Below is a small trained network, with its code and all its weights. Each question gives an input and a class and asks what happens when units are switched off, that is, made to give their printed mean instead of their output.

import numpy as np


def w(rows, s, z=0):
    codes = np.array(rows[::2]) - 128.0
    scale = np.full(codes.shape[1], s)
    scale[-1] = z or s
    return codes * scale


def norm(h):
    return h / np.sqrt((h * h).mean(-1, keepdims=True) + 1e-5)


def f(y):
    return np.maximum(y, 0)


def log_softmax(a):
    a = a - a.max(-1, keepdims=True)
    return a - np.log(np.exp(a).sum(-1, keepdims=True))


def net(x, mask):
    res = np.array(x, float).reshape(1, 8) / 4 @ E
    u = 0
    for l in range(2):
        y = f(norm(res) @ A[l][:, :-1].T + A[l][:, -1])
        res = res + np.where(mask[u : u + 12], y, B[l][:, -1]) @ B[l][:, :-1]
        u += 12
    return log_softmax(norm(res)[-1] @ U[:, :-1].T + U[:, -1])


A, B = {}, {}
E = w([
[178,32,204,82,174,200],'x0',
[57,81,115,133,136,86],'x1',
[58,151,128,49,169,75],'x2',
[208,165,203,106,179,82],'x3',
[120,47,191,88,148,71],'x4',
[131,140,185,183,254,191],'x5',
[143,108,132,166,135,41],'x6',
[112,81,85,160,102,60],'x7',
],0.0078)
A[0] = w([
[76,63,175,77,140,125,114],'L0N1',
[99,136,125,158,201,47,96],'L0N2',
[127,108,132,216,124,56,135],'L0N3',
[66,130,1,167,33,104,66],'L0N4',
[153,232,26,125,93,38,193],'L0N5',
[229,233,86,163,152,148,14],'L0N6',
[174,103,146,103,55,181,24],'L0N7',
[57,227,57,161,117,142,175],'L0N8',
[183,28,155,104,91,163,157],'L0N9',
[121,151,135,192,216,197,8],'L0N10',
[191,91,81,108,82,179,123],'L0N11',
[195,140,137,89,176,130,251],'L0N12',
],0.0092,0.0026)
B[0] = w([
[126,146,52,80,183,99,189],'L0N1',
[232,55,167,154,126,155,188],'L0N2',
[255,129,129,176,164,21,186],'L0N3',
[119,149,33,126,79,125,253],'L0N4',
[155,35,97,115,111,170,253],'L0N5',
[80,244,42,132,127,169,191],'L0N6',
[93,126,156,158,67,155,160],'L0N7',
[128,160,45,113,177,141,235],'L0N8',
[87,210,208,157,105,73,199],'L0N9',
[105,196,241,230,109,166,194],'L0N10',
[60,81,154,168,61,159,174],'L0N11',
[125,212,63,85,107,162,208],'L0N12',
],0.0083,0.0072)
A[1] = w([
[219,190,152,202,71,137,183],'L1N1',
[142,124,142,22,161,123,3],'L1N2',
[69,135,107,158,254,193,21],'L1N3',
[113,183,126,14,136,118,66],'L1N4',
[126,128,164,194,231,215,104],'L1N5',
[89,142,178,3,167,107,13],'L1N6',
[164,84,148,20,108,150,33],'L1N7',
[109,55,211,173,65,158,115],'L1N8',
[154,164,217,128,179,25,113],'L1N9',
[78,222,129,115,112,156,89],'L1N10',
[197,48,208,214,48,165,46],'L1N11',
[27,89,10,124,109,93,50],'L1N12',
],0.0092,0.0052)
B[1] = w([
[57,52,60,116,123,165,253],'L1N1',
[168,14,185,14,77,157,150],'L1N2',
[169,160,170,176,170,123,180],'L1N3',
[111,18,144,84,124,153,172],'L1N4',
[81,164,185,241,112,136,222],'L1N5',
[166,171,157,23,99,165,168],'L1N6',
[88,215,181,88,102,173,143],'L1N7',
[85,123,192,142,60,136,168],'L1N8',
[123,99,95,148,205,149,204],'L1N9',
[166,65,95,81,198,101,206],'L1N10',
[75,68,215,155,90,82,171],'L1N11',
[186,147,2,173,85,194,243],'L1N12',
],0.01,0.0065)
U = w([
[148,84,196,39,148,139,203],'0',
[89,217,168,195,190,211,201],'1',
[89,70,212,186,54,158,173],'2',
[88,194,139,120,126,49,6],'3',
[60,138,137,107,78,97,51],'4',
[70,191,135,117,133,58,6],'5',
[166,104,7,144,61,168,214],'6',
[186,57,150,178,179,32,171],'7',
],0.019,0.012)

Each question gives the input, the list of numbers given to net, and the class t.
The units are the neurons (one row each of A and B). Each row of codes is followed by its name. A weight is (code - 128) times the scale printed after its matrix; where a second scale follows, it is the last column's (A, B and U).
mask holds one flag per neuron, layer by layer. A switched-off neuron (its flag False) gives its mean, the last column of its row in B, instead of its output. The means were averaged over made-up inputs and are rounded, as every weight is.
A unit's drop is (log p(t) with every unit on - log p(t) with that unit switched off) / (log p(t) with every unit on - log p(t) with every unit switched off).
The circuit of an input: a set's keep is (log p(t) with only the set's units on - log p(t) with every unit switched off) / (log p(t) with every unit on - log p(t) with every unit switched off). Starting from the 12 units with the biggest drops (on a tie, the unit counted first), units are removed one at a time, each time the one whose removal leaves the highest keep (on an exact tie, the one counted first), for as long as the keep stays at least 0.8.
circuit, biggest first: the units of the circuit, biggest drop first
unit that matters most: the unit with the biggest drop
top k neurons: the k neurons with the biggest drops, biggest first
drop when u is switched off: that unit's drop, to one decimal
input [8,-6,5,3,-6,-7,-2,0], class 0: circuit, biggest first -> (L1N12 L0N4)
input [-1,8,-7,2,5,8,5,-5], class 2: top 4 neurons -> (L1N11 L0N8 L0N10 L0N2)
input [1,-4,5,4,5,4,8,-4], class 0: unit that matters most -> L0N12
input [1,4,-4,-5,-8,-1,-8,-8], class 1: circuit, biggest first -> (L0N5 L1N12)
input [-2,4,8,4,0,-8,-5,-8], class 0: circuit, biggest first -> (L0N4 L1N4)
input [2,-5,-4,1,1,1,-1,-1], class 1: top 4 neurons -> (L0N6 L0N12 L0N5 L0N2)
input [1,1,-6,2,-5,3,-8,7], class 2: top 2 neurons -> (L0N11 L0N10)
input [8,2,-3,-1,6,5,2,4], class 1: top 2 neurons -> (L0N1 L0N5)
input [6,-3,0,-7,1,-4,1,6], class 2: top 2 neurons -> (L0N11 L0N8)
input [4,4,-1,-6,4,2,-1,0], class 1: top 2 neurons -> (L0N4 L0N1)
input [1,5,-1,-5,5,2,-5,-7], class 1: top 2 neurons -> (L0N1 L1N5)
input [-1,-5,3,1,0,3,2,-1], class 1: drop when L0N10 is switched off -> 0.2
input [-7,-7,-6,-1,8,6,3,4], class 7: drop when L0N3 is switched off -> 0.9
input [6,-6,3,1,-2,-2,-6,0], class 0: top neuron -> (L1N12)
input [3,-4,0,-5,0,-1,-7,-8], class 2: drop when L0N6 is switched off -> 0.2
